Below are the code and all the weights of a small trained network. Each question names an input and a class and asks about switching units off, where a switched-off unit gives its printed mean instead of its output.

import numpy as np


def w(rows, s, z=0):
    codes = np.array(rows[::2]) - 128.0
    scale = np.full(codes.shape[1], s)
    scale[-1] = z or s
    return codes * scale


def f(y):
    return np.maximum(y, 0)


def log_softmax(a):
    a = a - a.max(-1, keepdims=True)
    return a - np.log(np.exp(a).sum(-1, keepdims=True))


def net(x, mask):
    res = np.array(x, float).reshape(1, 5) / 4 @ E
    y = f(res @ A[0][:, :-1].T + A[0][:, -1])
    res = res + np.where(mask, y, B[0][:, -1]) @ B[0][:, :-1]
    return log_softmax(res[-1] @ U[:, :-1].T + U[:, -1])


A, B = {}, {}
E = w([
[122,10,112,206,174,92,71,142,89,182,192],'x0',
[109,110,108,118,150,93,210,84,132,176,153],'x1',
[194,158,135,40,176,128,93,76,109,179,153],'x2',
[124,76,186,154,153,204,156,119,176,148,84],'x3',
[122,71,76,63,112,126,71,62,175,87,171],'x4',
],0.014)
A[0] = w([
[68,100,117,173,126,119,113,147,108,143,159,50],'neuron 0',
[95,83,108,98,95,114,251,115,117,163,173,109],'neuron 1',
[233,169,152,109,220,108,79,65,122,192,143,28],'neuron 2',
[167,182,184,178,185,98,157,231,97,236,95,3],'neuron 3',
[115,83,136,157,212,112,69,117,94,170,156,22],'neuron 4',
[192,88,107,169,158,127,98,131,102,143,152,3],'neuron 5',
[104,62,79,96,116,171,93,61,171,92,164,35],'neuron 6',
[115,62,196,95,154,201,136,124,153,168,108,76],'neuron 7',
[184,128,171,135,126,154,39,204,153,85,152,85],'neuron 8',
[100,113,125,111,188,75,181,97,164,179,167,69],'neuron 9',
[105,175,126,140,114,68,100,126,111,112,209,80],'neuron 10',
[139,179,90,121,87,52,112,133,71,144,153,43],'neuron 11',
],0.011,0.0035)
B[0] = w([
[145,181,129,93,117,151,144,217,182,79,65,192],'neuron 0',
[185,156,121,193,81,159,118,121,142,166,92,201],'neuron 1',
[124,146,64,187,76,26,160,214,171,75,121,253],'neuron 2',
[193,149,151,161,146,154,106,102,59,91,228,251],'neuron 3',
[156,173,141,74,104,145,181,150,160,107,136,239],'neuron 4',
[157,182,146,87,136,162,168,119,167,132,84,201],'neuron 5',
[122,213,149,170,223,122,56,77,81,89,178,234],'neuron 6',
[44,90,255,104,100,59,175,177,125,157,215,209],'neuron 7',
[143,112,33,135,72,151,81,48,166,239,97,210],'neuron 8',
[165,153,127,139,102,111,79,76,111,186,81,200],'neuron 9',
[56,67,189,110,174,101,165,105,180,181,156,194],'neuron 10',
[72,103,173,64,93,129,115,184,73,140,195,206],'neuron 11',
],0.0097,0.016)
U = w([
[156,150,143,161,218,141,63,94,76,80,177,2],'0',
[149,185,154,52,127,176,160,114,159,88,102,133],'1',
[151,113,107,170,105,137,80,88,122,245,120,124],'2',
[71,62,186,115,140,114,117,134,120,170,171,127],'3',
[98,110,100,224,119,91,111,165,155,43,121,248],'4',
[120,88,110,138,156,132,163,110,127,157,139,170],'5',
],0.012,0.0038)

Each question gives the input, the list of numbers given to net, and the class t.
The units are the neurons (one row each of A and B). Each row of codes is followed by its name. A weight is (code - 128) times the scale printed after its matrix; where a second scale follows, it is the last column's (A, B and U).
mask holds one flag per neuron, in row order. A switched-off neuron (its flag False) gives its mean, the last column of its row in B, instead of its output. The means were averaged over made-up inputs and are rounded, as every weight is.
A unit's drop is (log p(t) with every unit on - log p(t) with that unit switched off) / (log p(t) with every unit on - log p(t) with every unit switched off).
The circuit of an input: a set's keep is (log p(t) with only the set's units on - log p(t) with every unit switched off) / (log p(t) with every unit on - log p(t) with every unit switched off). Starting from all 12 units, units are removed one at a time, each time the one whose removal leaves the highest keep (on an exact tie, the one counted first), for as long as the keep stays at least 0.8.
units of the circuit, in order: the units of the circuit, biggest drop first
unit that matters most: the unit with the biggest drop
top k neurons: the k neurons with the biggest drops, biggest first
input [-5,5,-7,5,6], class 4: unit that matters most	neuron 3
input [-7,8,-1,-3,-2], class 2: units of the circuit, in order	neuron 1; neuron 4
input [-1,-1,-8,-8,1], class 3: top 2 neurons	neuron 2; neuron 10
input [8,-7,-6,8,5], class 1: units of the circuit, in order	neuron 0; neuron 4; neuron 2
input [-6,-8,1,3,-3], class 2: top 2 neurons	neuron 8; neuron 4
input [-1,3,-6,-7,4], class 3: top 2 neurons	neuron 2; neuron 10
input [-1,-3,-8,8,7], class 3: top 3 neurons	neuron 7; neuron 2; neuron 3
input [4,-8,-8,-8,6], class 2: top 3 neurons	neuron 8; neuron 2; neuron 7
input [8,2,-8,-5,4], class 1: units of the circuit, in order	neuron 0; neuron 2; neuron 4
input [5,-6,-6,-4,-4], class 2: top 2 neurons	neuron 8; neuron 2
input [-2,-6,5,-7,-3], class 3: units of the circuit, in order	neuron 11; neuron 10
input [4,-2,-2,3,3], class 1: top 2 neurons	neuron 2; neuron 3
input [8,3,-3,5,-4], class 1: top 2 neurons	neuron 0; neuron 4
input [-7,4,6,7,-7], class 0: units of the circuit, in order	neuron 3
input [8,-7,-1,7,-1], class 1: units of the circuit, in order	neuron 4; neuron 5
input [4,-2,-5,0,-8], class 0: top 2 neurons	neuron 3; neuron 2
input [-3,-7,4,7,-6], class 2: top 2 neurons	neuron 8; neuron 6
input [-3,-2,5,-3,3], class 4: units of the circuit, in order	neuron 2; neuron 4
input [7,-8,4,-7,7], class 2: top 2 neurons	neuron 8; neuron 3
input [1,-6,-7,8,5], class 3: top 2 neurons	neuron 7; neuron 2
input [6,-5,7,-8,-7], class 3: unit that matters most	neuron 11
input [7,-4,-5,3,-4], class 1: units of the circuit, in order	neuron 0; neuron 2; neuron 4
input [-7,-7,-4,6,7], class 0: units of the circuit, in order	neuron 6; neuron 4
